Below is a small trained network, with its code and all its weights. Each question gives an input and a target symbol and asks what happens when units are switched off, that is, made to give their printed mean instead of their output.

import numpy as np


def w(rows, s, z=0):
    codes = np.array(rows[::2]) - 128.0
    scale = np.full(codes.shape[1], s)
    scale[-1] = z or s
    return codes * scale


def norm(h):
    return h / np.sqrt((h * h).mean(-1, keepdims=True) + 1e-5)


def softmax(a):
    e = np.exp(a - a.max(-1, keepdims=True))
    return e / e.sum(-1, keepdims=True)


def log_softmax(a):
    a = a - a.max(-1, keepdims=True)
    return a - np.log(np.exp(a).sum(-1, keepdims=True))


def net(x, mask):
    ids = ['αγδεζηθλμξπσψω'.index(c) for c in x.split()]
    T = len(ids)
    res = E[ids] + P[:T]
    u = 0
    for l in range(3):
        r = norm(res)
        for j in range(2):
            rows = slice(2 * j, 2 * j + 2)
            q, k, v = (r @ M[l][rows].T for M in (Q, K, V))
            z = softmax(np.where(np.tri(T) > 0, q @ k.T / 2**0.5, -1e9)) @ v
            o = O[l][rows]
            res = res + np.where(mask[u + j], z, o[:, -1]) @ o[:, :-1]
        u += 2
    return log_softmax(norm(res)[-1] @ U[:, :-1].T + U[:, -1])


Q, K, V, O = {}, {}, {}, {}
E = w([
[128,172,105,115,153,159,126,142],'α',
[126,170,117,202,122,186,172,111],'γ',
[164,156,91,157,85,129,83,77],'δ',
[173,119,141,120,84,172,170,140],'ε',
[101,112,173,149,43,217,127,153],'ζ',
[129,82,151,209,160,215,97,168],'η',
[138,218,120,100,63,153,138,159],'θ',
[82,191,117,168,131,161,81,159],'λ',
[63,133,167,120,101,172,119,110],'μ',
[162,210,192,140,131,147,106,152],'ξ',
[188,145,115,131,136,182,88,226],'π',
[92,129,52,137,120,191,122,146],'σ',
[57,148,80,133,162,168,223,255],'ψ',
[125,169,85,167,119,75,147,180],'ω',
],0.019)
P = w([
[144,100,141,118,148,97,118,102],'0',
[128,122,101,156,72,251,39,177],'1',
[150,232,161,116,164,176,184,105],'2',
[136,127,107,145,60,242,55,167],'3',
[149,234,154,121,165,168,190,97],'4',
[132,133,109,140,51,232,62,159],'5',
[162,237,156,119,156,162,188,106],'6',
],0.022)
Q[0] = w([
[134,195,179,161,170,129,209,137],'0.h1',
[141,130,176,74,97,149,109,146],'0.h1',
[206,161,138,141,228,160,246,86],'0.h2',
[165,64,162,38,101,167,69,135],'0.h2',
],0.014)
K[0] = w([
[132,88,188,73,159,63,148,107],'0.h1',
[137,143,164,107,99,151,145,147],'0.h1',
[183,61,147,107,253,89,145,118],'0.h2',
[158,153,162,60,83,190,109,107],'0.h2',
],0.015)
V[0] = w([
[131,207,99,159,102,255,121,151],'0.h1',
[174,196,106,106,194,126,118,128],'0.h1',
[165,86,112,47,176,169,125,106],'0.h2',
[64,142,136,52,71,174,60,93],'0.h2',
],0.0093)
O[0] = w([
[172,127,13,232,196,167,173,88,249],'0.h1',
[2,120,164,189,172,149,132,151,152],'0.h1',
[112,167,134,18,166,146,158,62,141],'0.h2',
[148,87,138,134,216,245,2,117,173],'0.h2',
],0.0086,0.012)
Q[1] = w([
[115,36,87,131,137,127,108,249],'1.h1',
[88,176,149,120,140,80,153,124],'1.h1',
[121,140,138,94,108,121,169,165],'1.h2',
[166,167,143,160,121,119,172,108],'1.h2',
],0.016)
K[1] = w([
[118,182,64,199,75,194,162,142],'1.h1',
[106,117,154,93,153,34,160,138],'1.h1',
[135,127,189,101,128,63,151,152],'1.h2',
[160,108,133,171,167,9,128,129],'1.h2',
],0.013)
V[1] = w([
[25,192,188,95,186,125,215,97],'1.h1',
[41,157,103,101,189,153,132,58],'1.h1',
[186,79,126,147,230,128,161,203],'1.h2',
[166,2,185,193,190,98,122,94],'1.h2',
],0.0097)
O[1] = w([
[82,139,157,139,125,174,16,31,12],'1.h1',
[134,117,228,100,171,131,140,61,238],'1.h1',
[175,111,78,112,114,6,131,146,253],'1.h2',
[40,167,106,146,126,8,153,146,112],'1.h2',
],0.012,0.0039)
Q[2] = w([
[114,246,114,69,134,157,212,91],'2.h1',
[81,195,102,63,152,114,154,122],'2.h1',
[186,32,146,151,155,121,111,150],'2.h2',
[125,250,214,147,175,142,170,150],'2.h2',
],0.017)
K[2] = w([
[119,79,172,9,108,19,61,93],'2.h1',
[63,144,146,80,134,51,143,121],'2.h1',
[217,129,107,195,149,212,149,159],'2.h2',
[130,73,244,111,196,33,102,175],'2.h2',
],0.014)
V[2] = w([
[206,118,54,131,48,136,135,83],'2.h1',
[96,11,119,172,82,50,92,162],'2.h1',
[15,127,74,73,96,157,171,94],'2.h2',
[118,131,151,188,145,177,213,189],'2.h2',
],0.013)
O[2] = w([
[107,177,131,77,101,105,115,25,183],'2.h1',
[206,57,153,178,107,226,115,62,1],'2.h1',
[95,96,9,136,158,226,206,169,17],'2.h2',
[28,88,235,81,133,120,179,128,233],'2.h2',
],0.013,0.0041)
U = w([
[104,106,172,83,162,163,76,79,218],'α',
[85,162,144,180,117,115,179,61,3],'γ',
[87,102,148,89,140,131,161,194,155],'δ',
[99,222,101,77,46,135,88,167,61],'ε',
[187,97,166,54,129,107,176,96,205],'ζ',
[118,135,82,170,86,58,130,159,190],'η',
[114,158,198,122,110,65,100,136,215],'θ',
[177,65,175,172,195,116,146,104,137],'λ',
[203,123,129,87,137,133,84,207,129],'μ',
[98,184,105,214,116,130,59,165,15],'ξ',
[166,136,110,140,107,94,71,58,211],'π',
[161,153,122,114,250,89,156,98,29],'σ',
[133,100,36,126,132,175,120,110,71],'ψ',
[122,123,156,126,31,174,100,145,177],'ω',
],0.013,0.0044)

Each question gives the input, a string of symbols that net reads in full, and the target symbol t.
The units are the heads (2 rows each of Q, K, V and O). Each row of codes is followed by its name. A weight is (code - 128) times the scale printed after its matrix; where a second scale follows, it is the last column's (O and U).
mask holds one flag per head, layer by layer. A switched-off head (its flag False) gives its mean, the last column of its rows in O, instead of its output. The means were averaged over made-up inputs and are rounded, as every weight is.
A unit's drop is (log p(t) with every unit on - log p(t) with that unit switched off) / (log p(t) with every unit on - log p(t) with every unit switched off).
The circuit of an input: a set's keep is (log p(t) with only the set's units on - log p(t) with every unit switched off) / (log p(t) with every unit on - log p(t) with every unit switched off). Starting from all 6 units, units are removed one at a time, each time the one whose removal leaves the highest keep (on an exact tie, the one counted first), for as long as the keep stays at least 0.8.
units of the circuit, in order: the units of the circuit, biggest drop first
unit that matters most: the unit with the biggest drop
heads that matter: for each layer, one digit per head in row order, 1 if its drop is at least 0.15 and else 0, layers parted by /
drop of u: that unit's drop, to one decimal
input θ ω θ μ, target α: units of the circuit, in order	2.h2, 0.h2
input α ω ε ω π σ ξ, target α: heads that matter	11 / 10 / 00
input σ ψ δ ε, target ζ: heads that matter	10 / 10 / 11
input ζ θ σ ω θ, target ζ: units of the circuit, in order	1.h1, 0.h1, 2.h1, 2.h2
input θ α π, target θ: heads that matter	11 / 00 / 01
input λ δ η π ψ δ λ, target λ: units of the circuit, in order	2.h1, 0.h2, 1.h2
input θ θ ψ, target θ: units of the circuit, in order	0.h2, 2.h2, 1.h1
input ω σ σ, target ω: unit that matters most	0.h1
input α λ σ θ ψ δ σ, target α: units of the circuit, in order	1.h1, 0.h1
input δ ε ε, target δ: units of the circuit, in order	1.h2, 0.h1, 1.h1, 2.h2
input ω π ω α ε ψ μ, target ω: units of the circuit, in order	0.h1, 2.h1, 1.h1
input θ δ δ, target θ: units of the circuit, in order	2.h2, 0.h1
input ψ η σ η α δ σ, target ψ: units of the circuit, in order	1.h1, 2.h2, 0.h2, 0.h1
input η α γ, target η: heads that matter	11 / 01 / 00
input ψ ω α ζ δ, target ψ: unit that matters most	1.h1
input α λ ζ π ω ξ, target θ: heads that matter	00 / 10 / 11
input λ α σ η α, target λ: heads that matter	01 / 00 / 10
input η λ π η, target λ: heads that matter	10 / 10 / 11
input α ψ σ α ε μ δ, target α: heads that matter	11 / 10 / 00
input ε ε π μ ζ, target ε: unit that matters most	0.h2
input ψ ξ ω, target ψ: heads that matter	11 / 10 / 01
input λ ξ θ ψ π, target λ: units of the circuit, in order	2.h1, 0.h2, 0.h1
input μ μ σ σ η, target μ: units of the circuit, in order	0.h1, 2.h2
input ω θ λ ψ ψ, target ω: heads that matter	11 / 10 / 10
input λ α λ, target λ: heads that matter	01 / 01 / 10
input σ δ ω γ, target γ: heads that matter	10 / 10 / 11
input ξ λ ζ ω π α, target σ: unit that matters most	0.h1
input α σ σ ζ π μ ζ, target α: drop of 0.h1	0.6
input δ ε η σ σ, target δ: drop of 1.h2	1.9
